Below is a small trained network, with its code and all its weights. Each question gives an input and a target symbol and asks what happens when units are switched off, that is, made to give their printed mean instead of their output.

import numpy as np


def w(rows, s, z=0):
    codes = np.array(rows[::2]) - 128.0
    scale = np.full(codes.shape[1], s)
    scale[-1] = z or s
    return codes * scale


def norm(h):
    return h / np.sqrt((h * h).mean(-1, keepdims=True) + 1e-5)


def f(y):
    return np.maximum(y, 0)


def softmax(a):
    e = np.exp(a - a.max(-1, keepdims=True))
    return e / e.sum(-1, keepdims=True)


def log_softmax(a):
    a = a - a.max(-1, keepdims=True)
    return a - np.log(np.exp(a).sum(-1, keepdims=True))


def net(x, mask):
    ids = ['ΔΠαβεμτ'.index(c) for c in x.split()]
    T = len(ids)
    res = E[ids] + P[:T]
    u = 0
    for l in range(2):
        r = norm(res)
        for j in range(3):
            rows = slice(2 * j, 2 * j + 2)
            q, k, v = (r @ M[l][rows].T for M in (Q, K, V))
            z = softmax(np.where(np.tri(T) > 0, q @ k.T / 2**0.5, -1e9)) @ v
            o = O[l][rows]
            res = res + np.where(mask[u + j], z, o[:, -1]) @ o[:, :-1]
        u += 3
        y = f(norm(res) @ A[l][:, :-1].T + A[l][:, -1])
        res = res + np.where(mask[u : u + 16], y, B[l][:, -1]) @ B[l][:, :-1]
        u += 16
    return log_softmax(norm(res)[-1] @ U[:, :-1].T + U[:, -1])


Q, K, V, O, A, B = {}, {}, {}, {}, {}, {}
E = w([
[95,150,232,117,94],'Δ',
[128,104,133,138,116],'Π',
[145,53,151,255,119],'α',
[140,116,118,145,108],'β',
[24,120,64,117,74],'ε',
[167,118,141,125,173],'μ',
[172,151,131,117,119],'τ',
],0.024)
P = w([
[90,123,235,127,83],'0',
[140,145,123,136,170],'1',
[96,124,60,147,183],'2',
[125,168,8,152,193],'3',
[127,115,126,120,155],'4',
[98,185,135,143,115],'5',
[118,140,202,94,89],'6',
[86,132,132,123,142],'7',
],0.011)
Q[0] = w([
[143,249,155,121,196],'L0H1',
[139,51,62,146,170],'L0H1',
[131,77,150,130,58],'L0H2',
[80,111,48,177,217],'L0H2',
[132,111,117,145,164],'L0H3',
[148,121,112,70,151],'L0H3',
],0.014)
K[0] = w([
[10,144,176,144,107],'L0H1',
[226,85,153,111,135],'L0H1',
[178,95,69,116,159],'L0H2',
[158,93,232,143,68],'L0H2',
[128,122,135,121,93],'L0H3',
[120,120,232,110,161],'L0H3',
],0.013)
V[0] = w([
[133,31,6,105,153],'L0H1',
[166,122,54,124,66],'L0H1',
[219,190,96,164,12],'L0H2',
[38,2,126,130,49],'L0H2',
[141,12,115,226,67],'L0H3',
[142,33,144,12,162],'L0H3',
],0.0054)
O[0] = w([
[125,162,29,176,89,2],'L0H1',
[117,76,49,78,149,43],'L0H1',
[121,255,102,113,192,96],'L0H2',
[145,77,61,89,50,157],'L0H2',
[53,148,148,114,174,248],'L0H3',
[147,122,88,49,155,109],'L0H3',
],0.0069,0.0023)
A[0] = w([
[100,145,100,174,84,106],'L0N1',
[95,83,114,130,179,154],'L0N2',
[172,130,131,99,254,1],'L0N3',
[146,153,111,85,208,120],'L0N4',
[81,165,126,107,101,42],'L0N5',
[139,83,149,101,93,49],'L0N6',
[69,143,113,121,112,223],'L0N7',
[125,87,145,153,99,171],'L0N8',
[120,124,126,140,63,41],'L0N9',
[139,176,121,165,149,84],'L0N10',
[208,147,131,70,150,139],'L0N11',
[100,170,96,89,153,41],'L0N12',
[102,175,150,157,139,97],'L0N13',
[166,102,148,208,152,96],'L0N14',
[154,120,178,105,164,56],'L0N15',
[124,99,93,182,99,114],'L0N16',
],0.016,0.0047)
B[0] = w([
[94,89,136,69,120,184],'L0N1',
[160,155,138,149,68,188],'L0N2',
[254,134,177,219,77,254],'L0N3',
[138,103,129,156,60,212],'L0N4',
[58,122,96,116,45,148],'L0N5',
[173,146,84,112,190,143],'L0N6',
[124,172,99,93,67,188],'L0N7',
[79,122,94,121,158,176],'L0N8',
[146,119,70,95,161,147],'L0N9',
[180,145,95,208,84,153],'L0N10',
[185,215,92,167,147,228],'L0N11',
[57,89,159,98,51,142],'L0N12',
[106,148,166,166,144,159],'L0N13',
[19,133,142,198,155,205],'L0N14',
[172,139,96,72,135,204],'L0N15',
[89,101,110,105,195,184],'L0N16',
],0.011,0.01)
Q[1] = w([
[32,129,205,129,156],'L1H1',
[194,152,235,94,123],'L1H1',
[135,144,163,138,116],'L1H2',
[179,205,206,41,104],'L1H2',
[245,104,77,164,205],'L1H3',
[143,198,138,160,79],'L1H3',
],0.011)
K[1] = w([
[104,99,179,212,121],'L1H1',
[150,94,94,213,183],'L1H1',
[107,212,145,172,73],'L1H2',
[137,246,52,131,139],'L1H2',
[90,42,163,187,154],'L1H3',
[143,178,94,173,120],'L1H3',
],0.011)
V[1] = w([
[201,255,123,81,166],'L1H1',
[126,181,102,93,89],'L1H1',
[138,29,70,179,68],'L1H2',
[49,46,188,169,146],'L1H2',
[141,59,133,164,125],'L1H3',
[80,238,48,207,132],'L1H3',
],0.0096)
O[1] = w([
[159,124,193,51,79,167],'L1H1',
[166,178,137,108,116,191],'L1H1',
[113,158,98,84,204,126],'L1H2',
[97,162,254,40,131,72],'L1H2',
[189,92,91,82,89,122],'L1H3',
[139,213,144,216,79,252],'L1H3',
],0.0099,0.0034)
A[1] = w([
[122,101,123,59,154,244],'L1N1',
[144,105,122,116,189,66],'L1N2',
[131,144,100,84,196,3],'L1N3',
[159,121,61,112,127,48],'L1N4',
[131,63,160,89,161,24],'L1N5',
[149,181,163,163,132,164],'L1N6',
[156,124,178,126,88,41],'L1N7',
[105,72,95,77,159,120],'L1N8',
[124,137,116,101,52,223],'L1N9',
[162,114,145,151,119,53],'L1N10',
[215,139,142,159,82,114],'L1N11',
[168,94,145,76,165,14],'L1N12',
[129,134,168,103,79,83],'L1N13',
[109,64,173,164,154,91],'L1N14',
[235,180,136,158,126,94],'L1N15',
[248,143,153,162,89,66],'L1N16',
],0.015,0.004)
B[1] = w([
[209,109,169,193,125,147],'L1N1',
[92,157,41,151,116,130],'L1N2',
[180,188,136,131,176,132],'L1N3',
[87,97,187,117,124,139],'L1N4',
[81,80,101,102,58,133],'L1N5',
[184,128,93,111,96,193],'L1N6',
[159,134,68,131,106,156],'L1N7',
[189,173,181,83,140,146],'L1N8',
[102,90,121,129,101,177],'L1N9',
[144,172,77,128,105,158],'L1N10',
[200,137,122,223,100,231],'L1N11',
[80,85,51,118,176,133],'L1N12',
[108,158,90,115,162,139],'L1N13',
[75,132,152,179,125,147],'L1N14',
[204,142,153,245,52,242],'L1N15',
[171,167,72,251,100,253],'L1N16',
],0.012,0.015)
U = w([
[159,116,126,66,180,254],'Δ',
[135,247,219,81,121,12],'Π',
[73,94,157,181,204,117],'α',
[141,82,230,97,83,68],'β',
[136,214,79,101,206,72],'ε',
[187,170,131,191,102,118],'μ',
[100,133,66,68,61,97],'τ',
],0.015,0.0041)

Each question gives the input, a string of symbols that net reads in full, and the target symbol t.
The units are the heads (2 rows each of Q, K, V and O) and the neurons (one row each of A and B). Each row of codes is followed by its name. A weight is (code - 128) times the scale printed after its matrix; where a second scale follows, it is the last column's (O, A, B and U).
mask holds one flag per unit, layer by layer, with each layer's heads first. A switched-off unit (its flag False) gives its mean, the last column of its rows in O or B, instead of its output. The means were averaged over made-up inputs and are rounded, as every weight is.
A unit's drop is (log p(t) with every unit on - log p(t) with that unit switched off) / (log p(t) with every unit on - log p(t) with every unit switched off).
most important unit: the unit with the biggest drop
k most important neurons: the k neurons with the biggest drops, biggest first
top k neurons in layer l: the k neurons of layer l with the biggest drops, biggest first
heads that matter: for each layer, one digit per head in row order, 1 if its drop is at least 0.15 and else 0, layers parted by /
drop when u is switched off: that unit's drop, to one decimal
input Π τ β, target Δ: heads that matter -> 010 / 000
input α Π ε Π, target Π: top neuron in layer 0 -> (L0N3)
input μ ε τ β Π, target ε: 3 most important neurons -> (L0N3, L1N15, L0N11)
input Δ Π Π, target β: heads that matter -> 110 / 001
input β ε Π τ β, target ε: 2 most important neurons -> (L1N15, L0N16)
input Δ τ ε Δ, target τ: heads that matter -> 010 / 000
input μ μ Π ε μ ε β, target ε: heads that matter -> 000 / 100
input μ α Π, target α: heads that matter -> 010 / 100
input Δ τ μ β, target β: heads that matter -> 110 / 010
input β τ β, target τ: heads that matter -> 110 / 000
input μ α μ β Δ β, target α: heads that matter -> 011 / 000
input β β μ ε Π, target τ: heads that matter -> 101 / 000
input β ε β μ Δ Π, target τ: heads that matter -> 100 / 000
input Π μ ε Π, target Δ: heads that matter -> 110 / 000
input β α ε, target τ: heads that matter -> 000 / 000
input α μ ε μ μ μ μ Δ, target τ: heads that matter -> 100 / 000
input μ β β α Δ, target α: top 3 neurons in layer 0 -> (L0N11, L0N3, L0N15)
input Δ τ μ Π, target β: top 2 neurons in layer 0 -> (L0N3, L0N16)
input α μ μ β, target Π: heads that matter -> 000 / 010
input μ Δ μ μ Δ, target β: top 3 neurons in layer 0 -> (L0N3, L0N11, L0N4)
input Δ τ β, target β: top 3 neurons in layer 0 -> (L0N11, L0N16, L0N3)
input β Π μ ε τ μ Π, target ε: heads that matter -> 100 / 000
input α μ β, target Π: 2 most important neurons -> (L1N16, L1N8)
input μ μ Δ, target β: 2 most important neurons -> (L0N3, L1N16)
input μ α μ μ Π, target Π: top 2 neurons in layer 1 -> (L1N8, L1N16)
input μ Π μ μ β, target Δ: top 2 neurons in layer 0 -> (L0N16, L0N11)
input α τ Π α μ Δ, target α: most important neuron -> (L0N3)
input τ α μ β β μ α β, target τ: top 3 neurons in layer 0 -> (L0N7, L0N5, L0N14)
input μ β μ ε β Π, target α: most important unit -> L0H2
input α β Δ, target Π: drop when L1N11 is switched off -> 0.2
